Below are the code and all the weights of a small trained network. Each question names an input and a class and asks about switching units off, where a switched-off unit gives its printed mean instead of its output.

import numpy as np


def w(rows, s, z=0):
    codes = np.array(rows[::2]) - 128.0
    scale = np.full(codes.shape[1], s)
    scale[-1] = z or s
    return codes * scale


def norm(h):
    return h / np.sqrt((h * h).mean(-1, keepdims=True) + 1e-5)


def f(y):
    return np.maximum(y, 0)


def log_softmax(a):
    a = a - a.max(-1, keepdims=True)
    return a - np.log(np.exp(a).sum(-1, keepdims=True))


def net(x, mask):
    res = np.array(x, float).reshape(1, 8) / 4 @ E
    u = 0
    for l in range(2):
        y = f(norm(res) @ A[l][:, :-1].T + A[l][:, -1])
        res = res + np.where(mask[u : u + 9], y, B[l][:, -1]) @ B[l][:, :-1]
        u += 9
    return log_softmax(norm(res)[-1] @ U[:, :-1].T + U[:, -1])


A, B = {}, {}
E = w([
[128,128,127],'x0',
[216,81,74],'x1',
[128,128,129],'x2',
[80,104,3],'x3',
[116,233,116],'x4',
[128,129,129],'x5',
[129,128,126],'x6',
[127,129,128],'x7',
],0.016)
A[0] = w([
[157,153,70,100],'L0N1',
[190,204,145,2],'L0N2',
[162,110,201,126],'L0N3',
[253,151,79,168],'L0N4',
[150,206,80,69],'L0N5',
[174,143,134,25],'L0N6',
[162,121,149,75],'L0N7',
[87,119,89,114],'L0N8',
[147,97,155,108],'L0N9',
],0.027,0.0088)
B[0] = w([
[162,113,74,178],'L0N1',
[134,223,253,167],'L0N2',
[64,122,72,193],'L0N3',
[141,29,203,252],'L0N4',
[21,121,115,181],'L0N5',
[125,92,172,138],'L0N6',
[102,106,136,145],'L0N7',
[89,92,152,173],'L0N8',
[98,100,87,156],'L0N9',
],0.042,0.014)
A[1] = w([
[158,159,97,136],'L1N1',
[164,153,213,155],'L1N2',
[139,162,97,5],'L1N3',
[135,254,125,191],'L1N4',
[134,204,143,145],'L1N5',
[240,53,127,195],'L1N6',
[142,129,136,15],'L1N7',
[58,223,16,66],'L1N8',
[95,123,148,125],'L1N9',
],0.026,0.003)
B[1] = w([
[138,128,143,128],'L1N1',
[135,216,132,194],'L1N2',
[128,112,152,128],'L1N3',
[149,94,7,184],'L1N4',
[156,115,57,166],'L1N5',
[117,239,80,255],'L1N6',
[134,103,141,128],'L1N7',
[180,188,253,248],'L1N8',
[175,92,76,232],'L1N9',
],0.04,0.009)
U = w([
[118,167,214,50],'0',
[92,18,79,85],'1',
[203,194,6,254],'2',
],0.017,0.0023)

Each question gives the input, the list of numbers given to net, and the class t.
The units are the neurons (one row each of A and B). Each row of codes is followed by its name. A weight is (code - 128) times the scale printed after its matrix; where a second scale follows, it is the last column's (A, B and U).
mask holds one flag per neuron, layer by layer. A switched-off neuron (its flag False) gives its mean, the last column of its row in B, instead of its output. The means were averaged over made-up inputs and are rounded, as every weight is.
A unit's drop is (log p(t) with every unit on - log p(t) with that unit switched off) / (log p(t) with every unit on - log p(t) with every unit switched off).
The circuit of an input: a set's keep is (log p(t) with only the set's units on - log p(t) with every unit switched off) / (log p(t) with every unit on - log p(t) with every unit switched off). Starting from the 12 units with the biggest drops (on a tie, the unit counted first), units are removed one at a time, each time the one whose removal leaves the highest keep (on an exact tie, the one counted first), for as long as the keep stays at least 0.8.
circuit, biggest first: the units of the circuit, biggest drop first
most important unit: the unit with the biggest drop
k most important neurons: the k neurons with the biggest drops, biggest first
k most important neurons of layer l: the k neurons of layer l with the biggest drops, biggest first
drop when u is switched off: that unit's drop, to one decimal
input [6,8,8,-8,-3,-4,-7,0], class 1: most important unit => L0N3
input [2,0,8,-1,8,6,-5,-8], class 2: 2 most important neurons => [L0N2, L0N4]
input [0,1,0,7,-3,-4,4,4], class 2: 3 most important neurons of layer 0 => [L0N5, L0N3, L0N1]
input [2,5,2,3,-8,5,-7,-6], class 2: circuit, biggest first => [L1N6, L0N5]
input [2,-7,-7,2,-1,-1,-2,5], class 1: 2 most important neurons of layer 1 => [L1N8, L1N6]
input [-7,2,3,1,5,8,8,7], class 1: 2 most important neurons => [L0N5, L1N8]
input [-8,3,-2,5,-8,8,7,-2], class 2: 2 most important neurons => [L1N6, L0N5]
input [-2,-5,-8,-8,5,7,-6,0], class 2: 2 most important neurons => [L0N4, L1N4]
input [-3,4,6,1,-3,0,-6,-6], class 2: 4 most important neurons => [L0N5, L1N6, L0N3, L1N8]
input [-8,-7,3,0,4,2,-2,-1], class 2: 2 most important neurons of layer 0 => [L0N4, L0N3]
input [-7,8,5,2,-1,5,0,2], class 2: 2 most important neurons => [L1N6, L0N5]
input [-6,-7,5,3,-3,-4,1,0], class 1: 3 most important neurons of layer 0 => [L0N2, L0N3, L0N4]
input [6,8,0,8,-2,6,-5,4], class 2: 2 most important neurons => [L1N6, L0N5]
input [-4,-8,1,-2,5,-4,0,-8], class 2: circuit, biggest first => [L0N4]
input [-3,5,5,-4,-1,5,2,-2], class 1: 2 most important neurons => [L0N3, L1N8]
input [-1,-5,4,-4,7,5,8,4], class 2: 2 most important neurons => [L0N4, L1N4]
input [6,1,1,-5,-1,7,-6,7], class 1: drop when L0N3 is switched off => 1.1
input [-1,-1,-4,7,7,-1,4,-3], class 0: drop when L1N8 is switched off => 2.1
input [-2,4,-5,-5,-3,2,5,6], class 1: drop when L1N5 is switched off => 0.0
input [-8,-3,-1,7,3,-8,-4,-3], class 0: most important neuron of layer 0 => [L0N4]
